Below is a small trained network, with its code and all its weights. Each question gives an input and a class and asks what happens when units are switched off, that is, made to give their printed mean instead of their output.

import numpy as np


def w(rows, s, z=0):
    codes = np.array(rows[::2]) - 128.0
    scale = np.full(codes.shape[1], s)
    scale[-1] = z or s
    return codes * scale


def f(y):
    return y / 2 * (1 + np.tanh(0.7978845608 * (y + 0.044715 * y**3)))


def log_softmax(a):
    a = a - a.max(-1, keepdims=True)
    return a - np.log(np.exp(a).sum(-1, keepdims=True))


def net(x, mask):
    res = np.array(x, float).reshape(1, 5) / 4 @ E
    y = f(res @ A[0][:, :-1].T + A[0][:, -1])
    res = res + np.where(mask, y, B[0][:, -1]) @ B[0][:, :-1]
    return log_softmax(res[-1] @ U[:, :-1].T + U[:, -1])


A, B = {}, {}
E = w([
[79,96,91,118],'x0',
[167,254,73,146],'x1',
[132,94,34,191],'x2',
[11,180,130,91],'x3',
[152,130,106,34],'x4',
],0.0093)
A[0] = w([
[206,179,45,146,234],'N0',
[69,180,122,85,83],'N1',
[117,92,140,137,87],'N2',
[87,146,128,75,81],'N3',
[71,171,95,83,123],'N4',
[160,200,205,123,154],'N5',
[135,212,67,211,137],'N6',
[157,103,71,95,195],'N7',
[171,212,183,124,110],'N8',
[162,122,162,72,173],'N9',
[110,104,78,179,234],'N10',
[199,115,54,147,211],'N11',
[145,135,105,11,143],'N12',
[185,235,137,138,147],'N13',
[146,85,227,86,90],'N14',
[106,75,85,119,75],'N15',
[123,79,119,62,227],'N16',
[111,124,105,97,127],'N17',
[173,79,180,102,128],'N18',
[64,207,107,86,98],'N19',
[80,164,65,133,103],'N20',
[183,117,68,169,209],'N21',
[163,96,181,79,111],'N22',
[116,83,187,160,243],'N23',
[110,118,113,228,117],'N24',
[181,203,132,131,137],'N25',
[91,78,193,209,239],'N26',
[123,87,90,86,69],'N27',
[162,240,169,202,152],'N28',
[197,106,179,92,184],'N29',
[165,78,116,83,254],'N30',
[61,164,145,96,82],'N31',
[215,102,120,127,156],'N32',
[181,178,151,88,126],'N33',
[46,168,149,62,89],'N34',
],0.012,0.0034)
B[0] = w([
[96,217,65,47,254],'N0',
[168,204,157,143,192],'N1',
[91,113,117,153,138],'N2',
[197,143,147,108,171],'N3',
[181,193,165,187,196],'N4',
[70,111,186,139,199],'N5',
[72,166,65,173,237],'N6',
[176,136,148,56,174],'N7',
[68,151,211,119,197],'N8',
[123,114,208,125,174],'N9',
[130,88,74,123,197],'N10',
[175,139,39,50,218],'N11',
[140,94,153,147,208],'N12',
[38,195,144,95,226],'N13',
[149,95,126,179,186],'N14',
[73,132,147,70,158],'N15',
[183,98,170,126,194],'N16',
[168,154,153,107,145],'N17',
[170,67,161,156,171],'N18',
[165,177,177,144,213],'N19',
[113,99,139,186,182],'N20',
[135,142,71,77,211],'N21',
[151,71,195,214,168],'N22',
[124,32,76,164,183],'N23',
[77,125,77,148,191],'N24',
[68,180,141,69,198],'N25',
[84,2,34,145,206],'N26',
[121,148,193,92,149],'N27',
[33,152,141,110,229],'N28',
[138,73,134,109,187],'N29',
[212,71,176,88,190],'N30',
[190,198,138,153,188],'N31',
[191,122,96,90,191],'N32',
[60,153,164,147,184],'N33',
[184,223,116,185,220],'N34',
],0.0073,0.0095)
U = w([
[86,159,126,205,92],'0',
[149,71,185,173,72],'1',
[193,223,175,155,146],'2',
[86,79,73,146,254],'3',
[133,133,114,29,145],'4',
[163,170,85,3,65],'5',
[2,203,185,91,193],'6',
[85,211,26,106,56],'7',
],0.0092,0.0032)

Each question gives the input, the list of numbers given to net, and the class t.
The units are the neurons (one row each of A and B). Each row of codes is followed by its name. A weight is (code - 128) times the scale printed after its matrix; where a second scale follows, it is the last column's (A, B and U).
mask holds one flag per neuron, in row order. A switched-off neuron (its flag False) gives its mean, the last column of its row in B, instead of its output. The means were averaged over made-up inputs and are rounded, as every weight is.
A unit's drop is (log p(t) with every unit on - log p(t) with that unit switched off) / (log p(t) with every unit on - log p(t) with every unit switched off).
The circuit of an input: a set's keep is (log p(t) with only the set's units on - log p(t) with every unit switched off) / (log p(t) with every unit on - log p(t) with every unit switched off). Starting from the 12 units with the biggest drops (on a tie, the unit counted first), units are removed one at a time, each time the one whose removal leaves the highest keep (on an exact tie, the one counted first), for as long as the keep stays at least 0.8.
units of the circuit, in order: the units of the circuit, biggest drop first
most important unit: the unit with the biggest drop
top k neurons: the k neurons with the biggest drops, biggest first
drop of u: that unit's drop, to one decimal
input [4,-7,3,8,0], class 3: units of the circuit, in order : N26
input [7,-2,-5,1,-5], class 1: units of the circuit, in order : N0; N13
input [5,1,4,5,-5], class 0: units of the circuit, in order : N0; N20
input [-6,-4,-3,5,1], class 2: top 2 neurons : N34; N31
input [-2,1,-4,-4,-6], class 6: top 2 neurons : N28; N8
input [-8,4,4,0,2], class 6: top 4 neurons : N13; N28; N8; N25
input [-3,5,-1,-5,-6], class 6: top 3 neurons : N28; N8; N13
input [-6,6,3,-1,-8], class 7: top 4 neurons : N6; N11; N0; N21
input [1,-2,-2,3,-3], class 0: top 2 neurons : N11; N30
input [-2,-1,-2,-2,-5], class 3: drop of N26 : 0.1
input [-5,-6,0,2,-1], class 3: drop of N19 : 0.2
input [1,8,-4,-8,4], class 6: drop of N13 : 0.2
input [3,-8,2,7,1], class 3: drop of N23 : 0.3
input [7,-8,-6,8,-2], class 2: most important unit : N34
